Here is a tiny trained network, its code and every weight. The questions are about switching its units off for an input and a class, where a switched-off unit gives its printed mean instead of its output.

import numpy as np


def w(rows, s, z=0):
    codes = np.array(rows[::2]) - 128.0
    scale = np.full(codes.shape[1], s)
    scale[-1] = z or s
    return codes * scale


def f(y):
    return np.maximum(y, 0)


def log_softmax(a):
    a = a - a.max(-1, keepdims=True)
    return a - np.log(np.exp(a).sum(-1, keepdims=True))


def net(x, mask):
    res = np.array(x, float).reshape(1, 7) / 4 @ E
    y = f(res @ A[0][:, :-1].T + A[0][:, -1])
    res = res + np.where(mask, y, B[0][:, -1]) @ B[0][:, :-1]
    return log_softmax(res[-1] @ U[:, :-1].T + U[:, -1])


A, B = {}, {}
E = w([
[128,130,128,123],'x0',
[128,146,120,104],'x1',
[129,100,140,164],'x2',
[85,229,175,255],'x3',
[169,208,23,186],'x4',
[127,143,115,105],'x5',
[132,60,156,223],'x6',
],0.0073)
A[0] = w([
[219,153,113,132,178],'neuron 1',
[85,133,178,50,98],'neuron 2',
[104,147,95,89,211],'neuron 3',
[92,72,186,84,109],'neuron 4',
[99,168,122,94,252],'neuron 5',
[107,176,178,192,202],'neuron 6',
[123,110,52,153,100],'neuron 7',
[224,83,129,89,8],'neuron 8',
[108,186,153,146,62],'neuron 9',
[251,159,52,167,44],'neuron 10',
[244,107,127,99,18],'neuron 11',
[109,146,243,129,27],'neuron 12',
[171,144,111,139,37],'neuron 13',
],0.012,0.0027)
B[0] = w([
[11,126,88,125,180],'neuron 1',
[95,108,130,117,206],'neuron 2',
[145,93,29,135,185],'neuron 3',
[76,143,119,131,218],'neuron 4',
[161,50,65,171,193],'neuron 5',
[193,100,140,154,254],'neuron 6',
[61,149,110,134,170],'neuron 7',
[184,226,167,128,184],'neuron 8',
[166,131,155,86,183],'neuron 9',
[86,144,155,117,215],'neuron 10',
[254,146,179,101,172],'neuron 11',
[123,156,131,83,206],'neuron 12',
[100,173,87,128,146],'neuron 13',
],0.0096,0.0077)
U = w([
[252,254,163,110,99],'0',
[128,77,95,153,206],'1',
[128,176,132,124,180],'2',
[129,82,98,152,139],'3',
[22,210,148,110,4],'4',
],0.0098,0.0044)

Each question gives the input, the list of numbers given to net, and the class t.
The units are the neurons (one row each of A and B). Each row of codes is followed by its name. A weight is (code - 128) times the scale printed after its matrix; where a second scale follows, it is the last column's (A, B and U).
mask holds one flag per neuron, in row order. A switched-off neuron (its flag False) gives its mean, the last column of its row in B, instead of its output. The means were averaged over made-up inputs and are rounded, as every weight is.
A unit's drop is (log p(t) with every unit on - log p(t) with that unit switched off) / (log p(t) with every unit on - log p(t) with every unit switched off).
The circuit of an input: a set's keep is (log p(t) with only the set's units on - log p(t) with every unit switched off) / (log p(t) with every unit on - log p(t) with every unit switched off). Starting from the 12 units with the biggest drops (on a tie, the unit counted first), units are removed one at a time, each time the one whose removal leaves the highest keep (on an exact tie, the one counted first), for as long as the keep stays at least 0.8.
units of the circuit, in order: the units of the circuit, biggest drop first
most important unit: the unit with the biggest drop
k most important neurons: the k neurons with the biggest drops, biggest first
drop when u is switched off: that unit's drop, to one decimal
input [-4,2,1,-4,-8,-5,1], class 4: units of the circuit, in order => neuron 4; neuron 6
input [-5,1,-3,5,7,-3,5], class 4: units of the circuit, in order => neuron 10
input [3,1,-8,-3,6,-3,-7], class 3: units of the circuit, in order => neuron 5; neuron 3
input [1,-6,-5,0,7,5,1], class 4: units of the circuit, in order => neuron 10; neuron 1
input [0,2,5,5,0,2,1], class 0: 2 most important neurons => neuron 1; neuron 6
input [2,2,4,8,1,-2,0], class 0: units of the circuit, in order => neuron 6; neuron 9
input [6,6,-6,-1,-5,1,-6], class 1: units of the circuit, in order => neuron 5; neuron 3
input [3,0,-5,-8,5,5,8], class 0: 2 most important neurons => neuron 11; neuron 8
input [1,-3,-5,-6,7,0,-6], class 4: 2 most important neurons => neuron 1; neuron 10
input [6,-1,-4,-6,-6,-1,4], class 0: 3 most important neurons => neuron 8; neuron 11; neuron 1
input [-3,5,0,4,8,0,6], class 4: 3 most important neurons => neuron 10; neuron 1; neuron 7
input [-4,6,0,8,-8,2,6], class 0: units of the circuit, in order => neuron 6; neuron 12
input [4,7,-3,-3,7,-4,-5], class 4: 3 most important neurons => neuron 1; neuron 10; neuron 6
input [1,1,-8,4,1,2,-3], class 3: 2 most important neurons => neuron 5; neuron 8
input [2,4,-1,-8,6,8,1], class 0: most important neuron => neuron 11
input [-4,-6,0,2,8,4,2], class 4: 3 most important neurons => neuron 10; neuron 1; neuron 7
input [4,7,3,-2,-6,-8,3], class 4: drop when neuron 6 is switched off => 0.3
input [-3,5,7,-8,2,7,3], class 0: drop when neuron 11 is switched off => 0.3
input [5,8,3,-5,-6,-2,5], class 4: drop when neuron 11 is switched off => -0.1
input [-5,-2,2,7,-4,-1,1], class 0: drop when neuron 5 is switched off => 0.1
input [-5,6,-1,7,0,1,7], class 0: most important unit => neuron 6
